[[3, 7, 5, 9, 6, 3], [6, 6, 6, 7, 6, 4], [5, 2, 1, 4, 5, 4]]: 5
[[641, 612, 565, 377, 633, 590, 671], [754, 901, 544, 159, 891, 890, 862], [587, 321, 525, 312, 728, 810, 448]]: 587
[[-24, -1, -5, 1, 17, 26, 40], [-26, -2, -7, 0, 17, 24, 41], [5, -24, 13, 31, 15, 35, 31]]: 5
[[639, 632, 702, 671, 776, 598], [521, 530, 770, 761, 936, 517], [983, 88, 995, 699, 425, 191]]: 983
[[253, 142, 50, 107, 87, 106, 96], [171, 143, 78, 141, 12, 48, 86], [224, 138, 41, 118, 113, 119, 67]]: 224
[[-200, -342, -648, -258, -596], [-250, 321, -818, -461, -281], [-337, 88, -728, 85, 517]]: -337
[[502, 669, 855, 483, 659], [489, 431, 754, 256, 5], [291, 364, 608, 432, 776]]: 291
[[77, 66, 185, 174, 94, 25], [162, 74, 99, 74, 23, 197], [209, 88, 198, 128, 154, 187]]: 209
[[4, 8, 4, 7], [2, 5, 7, 4], [7, 9, 0, 8]]: 7
---
-23,21,-41,1,1
-17,24,-26,14,5
yields -23

17,0,-42,2,15,-8,6
14,15,-4,-3,-39,4,3
-42,-21,28,9,18,-4,22
yields 17

11,9,55,-16 yields 11

8,28,42,1,-15,17 yields 8

-12,-55,17,-40,-18,10,54 yields -12

-30,42,-14,-39 yields -30

-5,-30,-23,-36
39,18,-8,50
yields -5

-24,47,-25,-23,-3 yields -24
---
[  2  13   0 -43  47] value 13

[[-20 -30  15 -22]
 [-20  44   4 -11]] value 15

[[ 18  10  11  23  -6   4  14]
 [ -9  11 -42 -14  38  13  -1]] value 23

[ 12  16 -48 -11  -5  46  28] value 28

[[ 48 -21  -1   3 -18]
 [ 14 -33   2 -15   8]] value 14

[ -2  11  52 -54 -51] value 11

[ 6  5 49  7] value 7
---
[[ 37  51  -9  11   8   2]
 [-10  40 -23 -31  37 -11]
 [  1  14 -17  17 -24  -7]] --> -7

[[-22   7  -4  13]
 [-22 -18  -5 -22]
 [-37  11 -46 -19]] --> -19

[[ 42   1 -17 -35 -20]
 [-19 -37  14 -10 -26]
 [ 23  -4  17 -42   4]] --> 4

[[-22  22  -8  26 -15  52]
 [ 32 -30  -9  38  11   5]
 [-40  48  10 -13 -32  16]] --> 16

[[-15 -12 -15 -15  29   0  -8]
 [ 41  11  39  41 -16  12  26]
 [ -1 -15  -1   0  21  -4  -4]] --> -4

[[  1  19   0  -1]
 [ -6  -5   9  -7]
 [-45  -1  23 -20]] --> -20

[[-19 -12  43  27  -1]
 [ 17 -27 -39 -28   2]
 [  8  -8 -20 -24   4]] --> 4

[[-10  19 -21 -44  -1]
 [ 51 -48  21 -50  33]
 [ 49  34 -17 -24   8]] --> 8
---
[[ 17 -14  -1 -28  26]
 [-22 -11   5  31 -40]] Out: 31

[[ 22   4   1   6 -42 -21   2]
 [ -9  10   6   3  10 -13  10]] Out: 22

[[-31 -44 -32 -43]
 [ 14   8 -26  -5]
 [-21  -9 -22 -41]] Out: 14

[-41  -4  35 -48] Out: 35

[[ 15 -18  16  41  -3]
 [-26 -41  -5 -26 -16]
 [ -1  -7   6   8  44]] Out: 44

[[ -9 -13 -23  -8  -3 -45  50]
 [  4   4  -8  -8 -12 -16   5]] Out: 50

[-1 45  2 32 14] Out: 45

[[ 55 -26 -21 -20]
 [ 20 -10 -20 -15]] Out: 55

[-19  57 -27  47  31 -21 -23] Out: 57
---
[21.0, -137.7, -112.9, -106.8, 24.3, 152.7, 108.9]
24.3
[[0.936, -11.206, -5.121, -9.365, -12.585, 18.843], [18.814, 21.873, 12.639, 4.471, 15.262, 19.494], [9.184, -14.570, -23.171, -21.904, 18.768, -10.237]]
-12.585
[-156.16, -105.40, -112.69, -34.90, 95.21]
95.21
[[47.17, -203.33, 186.28, 174.10, -191.33, -124.98], [-181.90, -89.60, 69.52, 204.52, -73.14, -32.11], [-20.65, -157.18, -22.59, 88.71, 107.16, -84.15]]
-191.33
[[-0.177, -0.147, 0.053, 0.038], [-0.160, -0.165, 0.136, -0.156]]
-0.160
[[0.3, 0.0, -0.5, -1.1, -1.3], [1.6, -0.4, -0.4, -0.7, -1.8], [-1.4, 0.3, 0.3, 0.1, 0.8]]
-1.3
[[-209.763, -85.835, 46.200, -86.003, 47.766], [-114.816, -170.709, 46.761, 14.021, 114.858]]
47.766
